Below is a small trained network, with its code and all its weights. Each question gives an input and a target symbol and asks what happens when units are switched off, that is, made to give their printed mean instead of their output.

import numpy as np


def w(rows, s, z=0):
    codes = np.array(rows[::2]) - 128.0
    scale = np.full(codes.shape[1], s)
    scale[-1] = z or s
    return codes * scale


def norm(h):
    return h / np.sqrt((h * h).mean(-1, keepdims=True) + 1e-5)


def f(y):
    return y / 2 * (1 + np.tanh(0.7978845608 * (y + 0.044715 * y**3)))


def softmax(a):
    e = np.exp(a - a.max(-1, keepdims=True))
    return e / e.sum(-1, keepdims=True)


def log_softmax(a):
    a = a - a.max(-1, keepdims=True)
    return a - np.log(np.exp(a).sum(-1, keepdims=True))


def net(x, mask):
    ids = ['ΘΛΩαμστ'.index(c) for c in x.split()]
    T = len(ids)
    res = E[ids] + P[:T]
    u = 0
    for l in range(2):
        r = norm(res)
        for j in range(2):
            rows = slice(3 * j, 3 * j + 3)
            q, k, v = (r @ M[l][rows].T for M in (Q, K, V))
            z = softmax(np.where(np.tri(T) > 0, q @ k.T / 3**0.5, -1e9)) @ v
            o = O[l][rows]
            res = res + np.where(mask[u + j], z, o[:, -1]) @ o[:, :-1]
        u += 2
        y = f(norm(res) @ A[l][:, :-1].T + A[l][:, -1])
        res = res + np.where(mask[u : u + 12], y, B[l][:, -1]) @ B[l][:, :-1]
        u += 12
    return log_softmax(norm(res)[-1] @ U[:, :-1].T + U[:, -1])


Q, K, V, O, A, B = {}, {}, {}, {}, {}, {}
E = w([
[187,172,179,89,46,180],'Θ',
[222,141,249,117,117,117],'Λ',
[212,109,73,194,73,135],'Ω',
[84,106,242,163,86,166],'α',
[78,253,134,193,120,129],'μ',
[165,231,79,35,175,154],'σ',
[79,167,56,52,90,183],'τ',
],0.0056)
P = w([
[128,114,124,99,58,3],'0',
[139,144,140,119,47,60],'1',
[140,153,140,118,49,91],'2',
[147,156,135,124,62,118],'3',
[143,160,131,133,80,138],'4',
[137,156,128,135,96,156],'5',
[133,150,123,144,109,178],'6',
[130,146,127,143,126,192],'7',
[121,140,126,148,142,212],'8',
[128,143,128,149,161,226],'9',
[137,149,132,149,182,250],'10',
],0.0055)
Q[0] = w([
[105,102,145,101,139,58],'0.h1',
[86,95,122,123,177,48],'0.h1',
[128,58,87,145,195,81],'0.h1',
[250,171,151,176,2,227],'0.h2',
[143,158,164,94,140,124],'0.h2',
[26,75,90,80,209,19],'0.h2',
],0.0097)
K[0] = w([
[151,107,122,128,77,48],'0.h1',
[158,105,155,91,76,28],'0.h1',
[106,146,187,73,81,2],'0.h1',
[71,112,120,143,225,251],'0.h2',
[122,115,87,180,104,96],'0.h2',
[172,133,136,95,7,5],'0.h2',
],0.0076)
V[0] = w([
[99,56,177,176,115,129],'0.h1',
[39,200,163,62,133,135],'0.h1',
[112,95,54,148,112,124],'0.h1',
[81,113,117,103,122,122],'0.h2',
[254,113,64,161,50,139],'0.h2',
[193,95,199,136,97,109],'0.h2',
],0.0042)
O[0] = w([
[198,123,109,171,127,210,78],'0.h1',
[158,120,54,119,51,44,79],'0.h1',
[117,89,190,114,125,148,141],'0.h1',
[116,141,154,152,114,144,93],'0.h2',
[251,3,158,57,165,160,251],'0.h2',
[144,108,70,173,206,155,166],'0.h2',
],0.0035,0.0023)
A[0] = w([
[135,52,92,135,102,131,86],'0.n1',
[90,90,187,93,115,104,127],'0.n2',
[90,86,154,180,88,142,147],'0.n3',
[128,128,128,128,128,128,129],'0.n4',
[33,113,173,181,90,126,113],'0.n5',
[127,127,128,128,129,128,131],'0.n6',
[135,137,131,130,122,134,100],'0.n7',
[172,170,171,104,101,165,2],'0.n8',
[196,170,182,207,254,51,89],'0.n9',
[120,184,57,104,167,74,14],'0.n10',
[87,147,146,98,115,58,47],'0.n11',
[97,78,144,162,109,131,94],'0.n12',
],0.0058,0.0031)
B[0] = w([
[131,193,121,149,120,105,162],'0.n1',
[191,106,166,102,90,139,106],'0.n2',
[174,177,135,101,130,109,247],'0.n3',
[128,128,128,128,128,128,129],'0.n4',
[220,179,133,88,154,121,211],'0.n5',
[129,128,127,128,128,128,128],'0.n6',
[123,129,135,129,127,128,128],'0.n7',
[98,105,187,146,94,172,155],'0.n8',
[3,22,149,130,54,139,96],'0.n9',
[213,125,107,104,180,136,73],'0.n10',
[137,113,145,139,135,106,75],'0.n11',
[172,168,111,96,130,132,119],'0.n12',
],0.0045,0.0015)
Q[1] = w([
[157,216,132,82,59,161],'1.h1',
[11,53,104,17,172,19],'1.h1',
[159,94,147,132,164,172],'1.h1',
[103,152,143,73,180,109],'1.h2',
[177,101,147,198,125,194],'1.h2',
[151,192,180,112,121,120],'1.h2',
],0.013)
K[1] = w([
[18,174,11,83,126,200],'1.h1',
[210,86,130,129,27,4],'1.h1',
[109,119,143,219,150,198],'1.h1',
[127,100,112,145,70,12],'1.h2',
[78,106,130,144,192,254],'1.h2',
[113,180,54,191,133,136],'1.h2',
],0.0085)
V[1] = w([
[207,141,211,129,155,226],'1.h1',
[22,87,168,175,56,226],'1.h1',
[110,205,145,221,136,81],'1.h1',
[140,82,4,201,112,123],'1.h2',
[120,122,196,67,210,180],'1.h2',
[146,136,34,49,66,160],'1.h2',
],0.0043)
O[1] = w([
[120,156,102,161,161,45,249],'1.h1',
[166,124,101,140,2,87,100],'1.h1',
[135,90,135,229,118,148,157],'1.h1',
[79,40,112,181,117,143,151],'1.h2',
[165,114,140,43,132,83,2],'1.h2',
[34,150,127,90,160,170,216],'1.h2',
],0.0057,0.0021)
A[1] = w([
[144,11,127,132,157,128,2],'1.n1',
[143,109,91,85,160,64,127],'1.n2',
[111,112,169,136,98,108,131],'1.n3',
[124,114,125,120,198,132,71],'1.n4',
[57,89,110,114,119,154,89],'1.n5',
[111,102,64,117,63,83,95],'1.n6',
[146,164,68,124,140,104,96],'1.n7',
[86,148,89,148,118,83,47],'1.n8',
[136,109,104,152,150,160,98],'1.n9',
[133,107,115,76,118,136,139],'1.n10',
[180,95,111,108,134,135,98],'1.n11',
[81,86,81,176,122,76,87],'1.n12',
],0.012,0.0077)
B[1] = w([
[254,179,159,179,169,224,249],'1.n1',
[87,142,75,124,125,144,161],'1.n2',
[102,92,92,148,171,105,152],'1.n3',
[109,94,146,194,190,168,122],'1.n4',
[178,187,209,153,86,169,114],'1.n5',
[47,195,225,83,215,133,148],'1.n6',
[137,122,189,44,124,104,141],'1.n7',
[207,77,223,123,149,174,79],'1.n8',
[84,184,176,132,162,130,213],'1.n9',
[145,100,107,162,130,189,176],'1.n10',
[170,97,206,163,70,175,205],'1.n11',
[148,222,137,184,120,103,143],'1.n12',
],0.0073,0.0018)
U = w([
[82,128,128,39,9,164,7],'Θ',
[104,35,160,104,110,63,179],'Λ',
[115,95,116,244,124,204,186],'Ω',
[254,135,179,105,148,122,150],'α',
[107,187,112,161,108,6,155],'μ',
[122,111,16,72,184,121,30],'σ',
[39,145,161,60,184,159,145],'τ',
],0.0069,0.0013)

Each question gives the input, a string of symbols that net reads in full, and the target symbol t.
The units are the heads (3 rows each of Q, K, V and O) and the neurons (one row each of A and B). Each row of codes is followed by its name. A weight is (code - 128) times the scale printed after its matrix; where a second scale follows, it is the last column's (O, A, B and U).
mask holds one flag per unit, layer by layer, with each layer's heads first. A switched-off unit (its flag False) gives its mean, the last column of its rows in O or B, instead of its output. The means were averaged over made-up inputs and are rounded, as every weight is.
A unit's drop is (log p(t) with every unit on - log p(t) with that unit switched off) / (log p(t) with every unit on - log p(t) with every unit switched off).
The circuit of an input: a set's keep is (log p(t) with only the set's units on - log p(t) with every unit switched off) / (log p(t) with every unit on - log p(t) with every unit switched off). Starting from the 12 units with the biggest drops (on a tie, the unit counted first), units are removed one at a time, each time the one whose removal leaves the highest keep (on an exact tie, the one counted first), for as long as the keep stays at least 0.8.
circuit, biggest first: the units of the circuit, biggest drop first
most important unit: the unit with the biggest drop
k most important neurons: the k neurons with the biggest drops, biggest first
k most important neurons of layer l: the k neurons of layer l with the biggest drops, biggest first
heads that matter: for each layer, one digit per head in row order, 1 if its drop is at least 0.15 and else 0, layers parted by /
drop of u: that unit's drop, to one decimal
input Θ τ Ω, target Θ: heads that matter -> 00 / 10
input σ α Ω Ω α, target μ: heads that matter -> 10 / 10
input α Ω Ω Θ σ τ Ω Ω α α, target α: heads that matter -> 10 / 01
input Ω Ω τ σ α Ω α Ω Ω α, target μ: circuit, biggest first -> [1.h1, 1.n1]
input μ α σ μ, target τ: circuit, biggest first -> [1.h1, 0.h1, 1.n12]
input σ σ Ω Ω Ω α Ω σ Λ, target Λ: heads that matter -> 10 / 00
input Ω α Ω Λ α Λ Ω Ω Ω, target α: circuit, biggest first -> [0.h2, 1.h2]
input Ω Ω τ Ω Ω Ω Λ Ω Ω, target α: circuit, biggest first -> [0.h2, 1.h1]
input Λ α Ω α α σ Λ, target τ: heads that matter -> 00 / 10
input Ω Ω τ Ω, target τ: most important unit -> 1.n6
input Λ τ α, target Θ: heads that matter -> 00 / 11
input Λ α Ω Ω α Ω Ω α Θ, target μ: heads that matter -> 01 / 10
input Ω α τ σ, target Θ: circuit, biggest first -> [1.h1, 0.n5, 1.n1]
input Θ α σ α, target τ: circuit, biggest first -> [1.h1]
input Ω μ Ω Ω Ω σ Ω Λ, target τ: 2 most important neurons -> [0.n2, 1.n11]
input Ω μ α Ω α τ α μ Ω τ σ, target Θ: heads that matter -> 01 / 10
input Ω α Θ Ω α α Λ Ω, target μ: heads that matter -> 11 / 10
input μ α α Ω, target μ: 2 most important neurons -> [1.n1, 1.n12]
input Θ α Ω Λ Λ Ω σ Θ Θ, target τ: heads that matter -> 10 / 10
input α σ Ω Ω μ Ω Λ Ω α α, target α: heads that matter -> 10 / 01
input α Ω Ω Ω τ α τ σ Θ, target Θ: heads that matter -> 00 / 00
input Ω μ Ω Ω Ω τ τ Θ Ω Λ, target Λ: most important neuron of layer 1 -> [1.n1]
input Ω σ Ω, target σ: heads that matter -> 01 / 11
input α Ω α Ω σ α, target τ: 3 most important neurons -> [1.n1, 1.n11, 1.n10]
input Ω Ω Ω σ Ω, target σ: drop of 1.h2 -> 0.3
